Below are the code and all the weights of a small trained network. Each question names an input and a class and asks about switching units off, where a switched-off unit gives its printed mean instead of its output.

import numpy as np


def w(rows, s, z=0):
    codes = np.array(rows[::2]) - 128.0
    scale = np.full(codes.shape[1], s)
    scale[-1] = z or s
    return codes * scale


def f(y):
    return np.maximum(y, 0)


def log_softmax(a):
    a = a - a.max(-1, keepdims=True)
    return a - np.log(np.exp(a).sum(-1, keepdims=True))


def net(x, mask):
    res = np.array(x, float).reshape(1, 7) / 4 @ E
    y = f(res @ A[0][:, :-1].T + A[0][:, -1])
    res = res + np.where(mask, y, B[0][:, -1]) @ B[0][:, :-1]
    return log_softmax(res[-1] @ U[:, :-1].T + U[:, -1])


A, B = {}, {}
E = w([
[142,122,118,140,115,136,110],'x0',
[91,34,68,16,147,239,102],'x1',
[124,122,128,130,140,118,103],'x2',
[79,31,68,203,169,76,190],'x3',
[114,118,141,135,118,131,116],'x4',
[156,114,105,151,102,137,84],'x5',
[10,231,42,151,116,165,103],'x6',
],0.012)
A[0] = w([
[125,72,86,47,146,168,120,73],'N0',
[140,141,87,136,103,138,125,129],'N1',
[212,5,200,89,109,112,150,169],'N2',
[117,61,104,56,106,212,160,165],'N3',
[77,81,78,16,120,170,94,75],'N4',
[155,200,176,174,77,29,151,37],'N5',
[42,174,54,114,79,117,92,98],'N6',
[78,25,61,177,149,94,181,43],'N7',
[47,169,58,136,105,159,120,119],'N8',
[144,216,186,36,98,151,64,30],'N9',
[162,181,190,13,100,165,77,2],'N10',
],0.012,0.0034)
B[0] = w([
[83,159,135,201,95,74,103,208],'N0',
[138,113,197,107,102,126,72,144],'N1',
[177,214,231,49,202,147,110,251],'N2',
[96,138,156,186,130,82,87,225],'N3',
[94,162,142,177,73,63,107,228],'N4',
[38,157,109,180,99,88,98,228],'N5',
[180,182,148,105,194,129,113,198],'N6',
[142,22,28,119,83,232,177,213],'N7',
[124,189,177,10,210,155,161,200],'N8',
[146,49,89,143,84,200,180,205],'N9',
[165,61,80,108,93,146,196,210],'N10',
],0.011,0.022)
U = w([
[130,186,169,6,227,168,103,253],'0',
[72,156,132,218,123,82,100,74],'1',
[124,24,84,92,132,226,152,43],'2',
],0.013,0.0031)

Each question gives the input, the list of numbers given to net, and the class t.
The units are the neurons (one row each of A and B). Each row of codes is followed by its name. A weight is (code - 128) times the scale printed after its matrix; where a second scale follows, it is the last column's (A, B and U).
mask holds one flag per neuron, in row order. A switched-off neuron (its flag False) gives its mean, the last column of its row in B, instead of its output. The means were averaged over made-up inputs and are rounded, as every weight is.
A unit's drop is (log p(t) with every unit on - log p(t) with that unit switched off) / (log p(t) with every unit on - log p(t) with every unit switched off).
unit that matters most: the unit with the biggest drop
k most important neurons: the k neurons with the biggest drops, biggest first
drop of u: that unit's drop, to one decimal
input [4,-5,-1,4,-1,0,-5], class 0: 4 most important neurons -> N2, N4, N0, N3
input [-5,-1,6,4,-8,-4,4], class 0: unit that matters most -> N9
input [-3,-4,-3,-7,7,7,8], class 0: 3 most important neurons -> N8, N6, N7
input [-6,8,0,-3,-1,3,-7], class 1: 4 most important neurons -> N0, N4, N3, N8
input [7,4,-7,-7,-6,0,-5], class 2: 2 most important neurons -> N10, N9
input [5,4,3,4,3,3,-2], class 1: 3 most important neurons -> N9, N10, N0
input [6,5,-1,7,1,-5,7], class 0: 2 most important neurons -> N8, N6
input [1,1,5,5,-2,5,-5], class 0: 3 most important neurons -> N2, N9, N10
input [3,3,-1,-2,3,-5,-1], class 1: 2 most important neurons -> N7, N8
input [-4,2,-7,-8,-4,-7,7], class 2: 3 most important neurons -> N9, N10, N2
input [-8,6,-2,6,4,0,7], class 0: 2 most important neurons -> N8, N6
input [5,-4,6,-5,0,3,3], class 2: 3 most important neurons -> N2, N9, N4
input [5,7,0,-1,-8,3,5], class 1: 4 most important neurons -> N4, N2, N0, N3
input [-1,-5,4,-6,-8,2,-2], class 2: unit that matters most -> N9
input [-6,-5,5,6,-8,-2,2], class 2: 2 most important neurons -> N7, N4
input [0,-5,-8,-2,-2,7,5], class 0: drop of N8 -> 0.7
input [6,7,6,5,-3,-5,3], class 1: drop of N4 -> 0.4
input [-6,-6,6,-2,5,8,7], class 0: drop of N8 -> 0.5
